Below is a small trained network, with its code and all its weights. Each question gives an input and a class and asks what happens when units are switched off, that is, made to give their printed mean instead of their output.

import numpy as np


def w(rows, s, z=0):
    codes = np.array(rows[::2]) - 128.0
    scale = np.full(codes.shape[1], s)
    scale[-1] = z or s
    return codes * scale


def f(y):
    return np.maximum(y, 0)


def log_softmax(a):
    a = a - a.max(-1, keepdims=True)
    return a - np.log(np.exp(a).sum(-1, keepdims=True))


def net(x, mask):
    res = np.array(x, float).reshape(1, 4) / 4 @ E
    y = f(res @ A[0][:, :-1].T + A[0][:, -1])
    res = res + np.where(mask, y, B[0][:, -1]) @ B[0][:, :-1]
    return log_softmax(res[-1] @ U[:, :-1].T + U[:, -1])


A, B = {}, {}
E = w([
[19,52,130,110,23,163,138],'x0',
[139,214,159,49,37,90,196],'x1',
[80,180,70,199,154,150,248],'x2',
[84,148,33,26,202,139,103],'x3',
],0.011)
A[0] = w([
[26,85,133,107,77,181,172,112],'N1',
[68,50,154,82,77,122,91,125],'N2',
[132,179,136,76,76,102,168,62],'N3',
[225,150,167,95,184,85,79,114],'N4',
[55,92,96,148,81,176,165,101],'N5',
[81,152,66,95,164,91,103,64],'N6',
[192,197,99,155,170,124,130,113],'N7',
[153,221,124,185,228,79,192,109],'N8',
[199,98,215,217,57,96,127,72],'N9',
[123,52,98,194,193,215,49,73],'N10',
[138,108,151,113,159,112,156,57],'N11',
[92,109,81,217,176,167,173,74],'N12',
[115,53,101,233,201,170,88,70],'N13',
[132,150,152,116,161,135,127,51],'N14',
[117,221,141,68,74,77,236,87],'N15',
[140,172,174,71,115,116,170,59],'N16',
[145,124,164,159,118,128,135,20],'N17',
[73,167,37,100,185,174,210,89],'N18',
[83,154,75,177,105,145,214,31],'N19',
[158,95,90,126,103,137,146,62],'N20',
[107,113,53,19,187,137,133,86],'N21',
[52,114,129,138,93,160,104,82],'N22',
[73,172,19,33,171,129,120,98],'N23',
[197,165,152,158,162,93,108,77],'N24',
[217,152,104,140,189,87,145,111],'N25',
[165,187,141,58,59,117,124,93],'N26',
[117,146,171,250,113,119,204,118],'N27',
[147,64,183,54,125,95,10,1],'N28',
],0.013,0.0094)
B[0] = w([
[65,141,94,178,64,156,184,221],'N1',
[85,163,103,164,60,153,162,201],'N2',
[134,141,118,159,173,85,132,191],'N3',
[100,167,68,153,42,168,154,205],'N4',
[68,163,79,159,80,150,170,200],'N5',
[140,103,169,124,140,152,141,176],'N6',
[74,122,102,154,85,147,155,190],'N7',
[91,162,75,155,47,149,133,222],'N8',
[145,47,201,62,194,194,148,213],'N9',
[134,137,126,158,205,47,152,215],'N10',
[117,124,117,126,129,131,124,128],'N11',
[180,165,87,115,119,86,71,189],'N12',
[119,147,131,153,190,54,157,208],'N13',
[124,151,151,130,116,137,132,134],'N14',
[143,145,103,171,207,48,124,251],'N15',
[107,117,144,143,154,69,135,174],'N16',
[128,106,147,115,135,144,145,139],'N17',
[202,112,139,80,93,146,37,230],'N18',
[164,192,111,84,63,109,46,196],'N19',
[118,129,107,129,143,139,126,128],'N20',
[123,73,197,105,171,173,156,216],'N21',
[95,141,120,158,113,146,166,173],'N22',
[148,62,207,91,176,184,167,240],'N23',
[85,127,122,137,91,151,158,175],'N24',
[51,145,139,159,95,146,163,195],'N25',
[134,123,96,147,192,76,100,195],'N26',
[187,61,199,45,158,198,81,212],'N27',
[234,185,82,74,72,130,8,201],'N28',
],0.013,0.02)
U = w([
[35,155,103,175,74,167,170,147],'0',
[117,75,191,83,182,194,139,56],'1',
[99,152,118,172,210,1,136,66],'2',
[153,169,110,96,85,134,56,253],'3',
],0.014,0.0031)

Each question gives the input, the list of numbers given to net, and the class t.
The units are the neurons (one row each of A and B). Each row of codes is followed by its name. A weight is (code - 128) times the scale printed after its matrix; where a second scale follows, it is the last column's (A, B and U).
mask holds one flag per neuron, in row order. A switched-off neuron (its flag False) gives its mean, the last column of its row in B, instead of its output. The means were averaged over made-up inputs and are rounded, as every weight is.
A unit's drop is (log p(t) with every unit on - log p(t) with that unit switched off) / (log p(t) with every unit on - log p(t) with every unit switched off).
The circuit of an input: a set's keep is (log p(t) with only the set's units on - log p(t) with every unit switched off) / (log p(t) with every unit on - log p(t) with every unit switched off). Starting from the 12 units with the biggest drops (on a tie, the unit counted first), units are removed one at a time, each time the one whose removal leaves the highest keep (on an exact tie, the one counted first), for as long as the keep stays at least 0.8.
units of the circuit, in order: the units of the circuit, biggest drop first
k most important neurons: the k neurons with the biggest drops, biggest first
drop when u is switched off: that unit's drop, to one decimal
input [5,-5,7,7], class 1: units of the circuit, in order	[N23]
input [-5,1,0,-6], class 1: 3 most important neurons	[N9; N27; N1]
input [-4,-1,5,2], class 3: 2 most important neurons	[N18; N1]
input [-2,3,4,-1], class 3: 2 most important neurons	[N10; N13]
input [-2,8,-4,-7], class 2: 4 most important neurons	[N15; N26; N23; N3]
input [-8,8,3,-1], class 0: 2 most important neurons	[N8; N7]
input [1,-8,2,-7], class 2: 4 most important neurons	[N13; N10; N23; N12]
input [-8,1,-7,6], class 0: 2 most important neurons	[N4; N25]
input [5,-8,-1,7], class 2: 2 most important neurons	[N10; N13]
input [-2,-6,3,-7], class 1: 2 most important neurons	[N27; N9]
input [-6,6,7,2], class 3: 3 most important neurons	[N18; N8; N19]
input [-5,2,2,5], class 0: 4 most important neurons	[N8; N27; N9; N7]
input [2,7,7,-1], class 2: drop when N15 is switched off	2.1
input [-2,4,6,3], class 3: units of the circuit, in order	[N18]
input [-6,4,3,4], class 0: drop when N8 is switched off	0.1
input [-3,3,-1,7], class 1: drop when N22 is switched off	0.0
